Here is a tiny trained network, its code and every weight. The questions are about switching its units off for an input and a class, where a switched-off unit gives its printed mean instead of its output.

import numpy as np


def w(rows, s, z=0):
    codes = np.array(rows[::2]) - 128.0
    scale = np.full(codes.shape[1], s)
    scale[-1] = z or s
    return codes * scale


def norm(h):
    return h / np.sqrt((h * h).mean(-1, keepdims=True) + 1e-5)


def f(y):
    return np.maximum(y, 0)


def log_softmax(a):
    a = a - a.max(-1, keepdims=True)
    return a - np.log(np.exp(a).sum(-1, keepdims=True))


def net(x, mask):
    res = np.array(x, float).reshape(1, 3) / 4 @ E
    u = 0
    for l in range(4):
        y = f(norm(res) @ A[l][:, :-1].T + A[l][:, -1])
        res = res + np.where(mask[u : u + 5], y, B[l][:, -1]) @ B[l][:, :-1]
        u += 5
    return log_softmax(norm(res)[-1] @ U[:, :-1].T + U[:, -1])


A, B = {}, {}
E = w([
[201,164,180],'x0',
[194,2,179],'x1',
[155,126,122],'x2',
],0.0086)
A[0] = w([
[74,65,31,4],'0.n1',
[182,111,182,147],'0.n2',
[133,107,48,43],'0.n3',
[112,252,147,164],'0.n4',
[87,156,123,152],'0.n5',
],0.013,0.0036)
B[0] = w([
[85,142,179,207],'0.n1',
[101,165,56,220],'0.n2',
[6,178,195,151],'0.n3',
[156,112,111,254],'0.n4',
[201,138,79,181],'0.n5',
],0.011,0.0066)
A[1] = w([
[236,201,161,158],'1.n1',
[178,143,183,50],'1.n2',
[81,204,111,254],'1.n3',
[132,3,129,92],'1.n4',
[254,65,140,219],'1.n5',
],0.0085,0.0038)
B[1] = w([
[47,126,205,221],'1.n1',
[47,155,197,133],'1.n2',
[195,2,160,241],'1.n3',
[224,77,75,207],'1.n4',
[177,102,152,253],'1.n5',
],0.0076,0.0059)
A[2] = w([
[137,194,63,4],'2.n1',
[132,236,135,117],'2.n2',
[3,92,141,238],'2.n3',
[194,144,144,172],'2.n4',
[158,240,58,77],'2.n5',
],0.011,0.0028)
B[2] = w([
[247,87,109,151],'2.n1',
[127,167,119,160],'2.n2',
[153,103,206,250],'2.n3',
[86,120,129,254],'2.n4',
[171,48,148,180],'2.n5',
],0.015,0.0047)
A[3] = w([
[58,98,1,77],'3.n1',
[62,105,187,160],'3.n2',
[51,172,106,87],'3.n3',
[204,99,125,149],'3.n4',
[114,121,195,4],'3.n5',
],0.014,0.0033)
B[3] = w([
[20,146,230,146],'3.n1',
[115,162,236,196],'3.n2',
[133,97,255,128],'3.n3',
[14,93,63,254],'3.n4',
[136,68,151,172],'3.n5',
],0.0074,0.0088)
U = w([
[204,41,12,169],'0',
[127,186,254,146],'1',
[110,99,112,252],'2',
[70,151,101,79],'3',
[135,238,72,3],'4',
[131,210,27,3],'5',
],0.012,0.0059)

Each question gives the input, the list of numbers given to net, and the class t.
The units are the neurons (one row each of A and B). Each row of codes is followed by its name. A weight is (code - 128) times the scale printed after its matrix; where a second scale follows, it is the last column's (A, B and U).
mask holds one flag per neuron, layer by layer. A switched-off neuron (its flag False) gives its mean, the last column of its row in B, instead of its output. The means were averaged over made-up inputs and are rounded, as every weight is.
A unit's drop is (log p(t) with every unit on - log p(t) with that unit switched off) / (log p(t) with every unit on - log p(t) with every unit switched off).
The circuit of an input: a set's keep is (log p(t) with only the set's units on - log p(t) with every unit switched off) / (log p(t) with every unit on - log p(t) with every unit switched off). Starting from the 12 units with the biggest drops (on a tie, the unit counted first), units are removed one at a time, each time the one whose removal leaves the highest keep (on an exact tie, the one counted first), for as long as the keep stays at least 0.8.
units of the circuit, in order: the units of the circuit, biggest drop first
top k neurons: the k neurons with the biggest drops, biggest first
k most important neurons of layer l: the k neurons of layer l with the biggest drops, biggest first
drop of u: that unit's drop, to one decimal
input [-8,-8,-8], class 0: top 4 neurons : (0.n5, 1.n1, 2.n1, 2.n3)
input [-7,-6,7], class 1: most important neuron of layer 0 : (0.n3)
input [-6,-7,-4], class 0: units of the circuit, in order : (0.n5, 2.n1)
input [3,-4,-4], class 0: 2 most important neurons of layer 3 : (3.n2, 3.n1)
input [-4,-4,-2], class 0: top 3 neurons : (2.n4, 0.n5, 0.n1)
input [-2,3,1], class 3: top 3 neurons : (2.n3, 3.n1, 1.n3)
input [-8,-6,2], class 1: top 4 neurons : (0.n1, 0.n3, 0.n2, 1.n3)
input [1,0,-3], class 3: 2 most important neurons of layer 2 : (2.n3, 2.n5)
input [0,2,0], class 3: 2 most important neurons of layer 0 : (0.n2, 0.n1)
input [-1,-5,5], class 0: drop of 0.n5 : 0.1
input [7,-8,-5], class 0: drop of 2.n5 : 0.4
input [-7,-1,-2], class 1: drop of 0.n2 : 0.0
